Below are the code and all the weights of a small trained network. Each question names an input and a target symbol and asks about switching units off, where a switched-off unit gives its printed mean instead of its output.

import numpy as np


def w(rows, s, z=0):
    codes = np.array(rows[::2]) - 128.0
    scale = np.full(codes.shape[1], s)
    scale[-1] = z or s
    return codes * scale


def norm(h):
    return h / np.sqrt((h * h).mean(-1, keepdims=True) + 1e-5)


def f(y):
    return y / 2 * (1 + np.tanh(0.7978845608 * (y + 0.044715 * y**3)))


def softmax(a):
    e = np.exp(a - a.max(-1, keepdims=True))
    return e / e.sum(-1, keepdims=True)


def log_softmax(a):
    a = a - a.max(-1, keepdims=True)
    return a - np.log(np.exp(a).sum(-1, keepdims=True))


def net(x, mask):
    ids = ['ΠΨελξτ'.index(c) for c in x.split()]
    T = len(ids)
    res = E[ids] + P[:T]
    u = 0
    for l in range(2):
        q, k, v = (norm(res) @ M[l].T for M in (Q, K, V))
        z = softmax(np.where(np.tri(T) > 0, q @ k.T / 2**0.5, -1e9)) @ v
        res = res + np.where(mask[u], z, O[l][:, -1]) @ O[l][:, :-1]
        u += 1
        y = f(norm(res) @ A[l][:, :-1].T + A[l][:, -1])
        res = res + np.where(mask[u : u + 12], y, B[l][:, -1]) @ B[l][:, :-1]
        u += 12
    return log_softmax(norm(res)[-1] @ U[:, :-1].T + U[:, -1])


Q, K, V, O, A, B = {}, {}, {}, {}, {}, {}
E = w([
[146,74,152,111],'Π',
[53,73,118,105],'Ψ',
[241,94,151,98],'ε',
[202,147,106,129],'λ',
[2,162,155,148],'ξ',
[41,94,204,141],'τ',
],0.0077)
P = w([
[193,28,27,194],'0',
[33,12,162,18],'1',
[180,236,203,130],'2',
[182,126,88,201],'3',
[3,42,150,30],'4',
[198,225,199,196],'5',
],0.0049)
Q[0] = w([
[81,109,112,221],'0.h1',
[254,159,88,49],'0.h1',
],0.0067)
K[0] = w([
[172,165,129,26],'0.h1',
[2,145,175,166],'0.h1',
],0.0078)
V[0] = w([
[5,160,144,206],'0.h1',
[102,170,148,122],'0.h1',
],0.0034)
O[0] = w([
[2,150,134,102,6],'0.h1',
[103,143,146,192,42],'0.h1',
],0.0082,0.0016)
A[0] = w([
[209,173,119,138,65],'0.n1',
[114,87,142,115,66],'0.n2',
[193,94,162,205,254],'0.n3',
[119,95,1,226,99],'0.n4',
[110,227,136,220,220],'0.n5',
[164,96,157,168,223],'0.n6',
[167,191,109,130,28],'0.n7',
[184,166,189,130,93],'0.n8',
[158,230,39,156,86],'0.n9',
[134,137,108,45,110],'0.n10',
[92,252,177,87,171],'0.n11',
[24,88,102,100,119],'0.n12',
],0.0086,0.0033)
B[0] = w([
[160,191,128,129,180],'0.n1',
[126,144,132,145,131],'0.n2',
[78,145,124,127,254],'0.n3',
[93,60,109,128,156],'0.n4',
[2,81,139,97,177],'0.n5',
[72,176,158,108,204],'0.n6',
[142,130,109,198,133],'0.n7',
[106,170,184,130,176],'0.n8',
[77,136,129,192,153],'0.n9',
[76,114,193,120,142],'0.n10',
[53,52,105,89,160],'0.n11',
[191,95,179,157,165],'0.n12',
],0.009,0.0067)
Q[1] = w([
[6,250,48,159],'1.h1',
[131,149,3,243],'1.h1',
],0.0065)
K[1] = w([
[7,145,184,121],'1.h1',
[121,196,184,80],'1.h1',
],0.011)
V[1] = w([
[173,129,57,250],'1.h1',
[89,115,1,102],'1.h1',
],0.0077)
O[1] = w([
[1,215,100,144,154],'1.h1',
[209,116,244,193,250],'1.h1',
],0.0085,0.0017)
A[1] = w([
[156,100,207,196,142],'1.n1',
[70,115,150,133,43],'1.n2',
[132,88,141,193,140],'1.n3',
[156,221,119,148,144],'1.n4',
[133,78,172,162,173],'1.n5',
[76,244,195,254,3],'1.n6',
[102,199,145,133,95],'1.n7',
[13,113,123,74,137],'1.n8',
[184,59,92,27,144],'1.n9',
[87,97,88,181,103],'1.n10',
[214,179,111,107,107],'1.n11',
[138,212,196,108,192],'1.n12',
],0.0086,0.0045)
B[1] = w([
[116,162,58,107,195],'1.n1',
[150,132,137,72,145],'1.n2',
[119,183,135,98,150],'1.n3',
[126,85,203,145,171],'1.n4',
[112,170,95,112,196],'1.n5',
[96,134,79,254,223],'1.n6',
[103,134,125,130,170],'1.n7',
[200,201,139,119,243],'1.n8',
[121,164,66,197,158],'1.n9',
[139,133,219,137,136],'1.n10',
[183,121,225,90,132],'1.n11',
[90,63,128,185,254],'1.n12',
],0.0074,0.0055)
U = w([
[179,194,61,139,228],'Π',
[138,70,73,154,176],'Ψ',
[216,115,186,172,153],'ε',
[111,188,128,254,137],'λ',
[62,99,124,99,57],'ξ',
[122,247,153,94,8],'τ',
],0.0096,0.0017)

Each question gives the input, a string of symbols that net reads in full, and the target symbol t.
The units are the heads (2 rows each of Q, K, V and O) and the neurons (one row each of A and B). Each row of codes is followed by its name. A weight is (code - 128) times the scale printed after its matrix; where a second scale follows, it is the last column's (O, A, B and U).
mask holds one flag per unit, layer by layer, with each layer's heads first. A switched-off unit (its flag False) gives its mean, the last column of its rows in O or B, instead of its output. The means were averaged over made-up inputs and are rounded, as every weight is.
A unit's drop is (log p(t) with every unit on - log p(t) with that unit switched off) / (log p(t) with every unit on - log p(t) with every unit switched off).
The circuit of an input: a set's keep is (log p(t) with only the set's units on - log p(t) with every unit switched off) / (log p(t) with every unit on - log p(t) with every unit switched off). Starting from the 12 units with the biggest drops (on a tie, the unit counted first), units are removed one at a time, each time the one whose removal leaves the highest keep (on an exact tie, the one counted first), for as long as the keep stays at least 0.8.
units of the circuit, in order: the units of the circuit, biggest drop first
most important unit: the unit with the biggest drop
k most important neurons: the k neurons with the biggest drops, biggest first
top k neurons in layer l: the k neurons of layer l with the biggest drops, biggest first
input Π ξ Ψ, target ξ: most important unit	0.n11
input Π τ τ ξ λ, target ε: 3 most important neurons	[0.n12; 0.n3; 0.n6]
input ε λ Ψ ε Ψ, target τ: 3 most important neurons	[0.n5; 0.n10; 1.n6]
input λ Ψ Π τ, target τ: top 2 neurons in layer 0	[0.n3; 0.n6]
input ε Ψ ε λ ε, target τ: 2 most important neurons	[1.n8; 0.n10]
input λ ξ Π, target ξ: units of the circuit, in order	[0.h1; 0.n11]
input ε ξ Π, target ξ: units of the circuit, in order	[0.n11; 0.h1]
input ξ λ ξ ξ λ ε, target ξ: units of the circuit, in order	[0.h1; 0.n11]
input λ Π ε ξ, target ξ: units of the circuit, in order	[0.n5; 1.h1]
input ε Π λ λ λ, target τ: units of the circuit, in order	[1.n8; 1.n6]
input ε ξ Π ε ξ, target τ: 2 most important neurons	[0.n6; 0.n1]
input τ Ψ λ ε λ, target Π: top 2 neurons in layer 1	[1.n9; 1.n12]
input λ λ Π λ, target Π: 3 most important neurons	[1.n12; 0.n4; 1.n6]
input λ ξ λ, target ξ: 2 most important neurons	[0.n11; 0.n5]
input Π ε Ψ λ Ψ, target ε: top 3 neurons in layer 0	[0.n12; 0.n3; 0.n5]
input λ λ Ψ ε, target ε: top neuron in layer 0	[0.n11]
input Π λ ε λ, target ε: 2 most important neurons	[0.n10; 0.n1]
input λ Π ξ Π, target Π: top 2 neurons in layer 1	[1.n12; 1.n6]
input λ τ λ Ψ, target Ψ: 2 most important neurons	[0.n4; 1.n6]
input τ Ψ λ ε ε, target Π: 2 most important neurons	[0.n12; 1.n9]
input λ λ Π ε Π τ, target τ: most important unit	0.n5
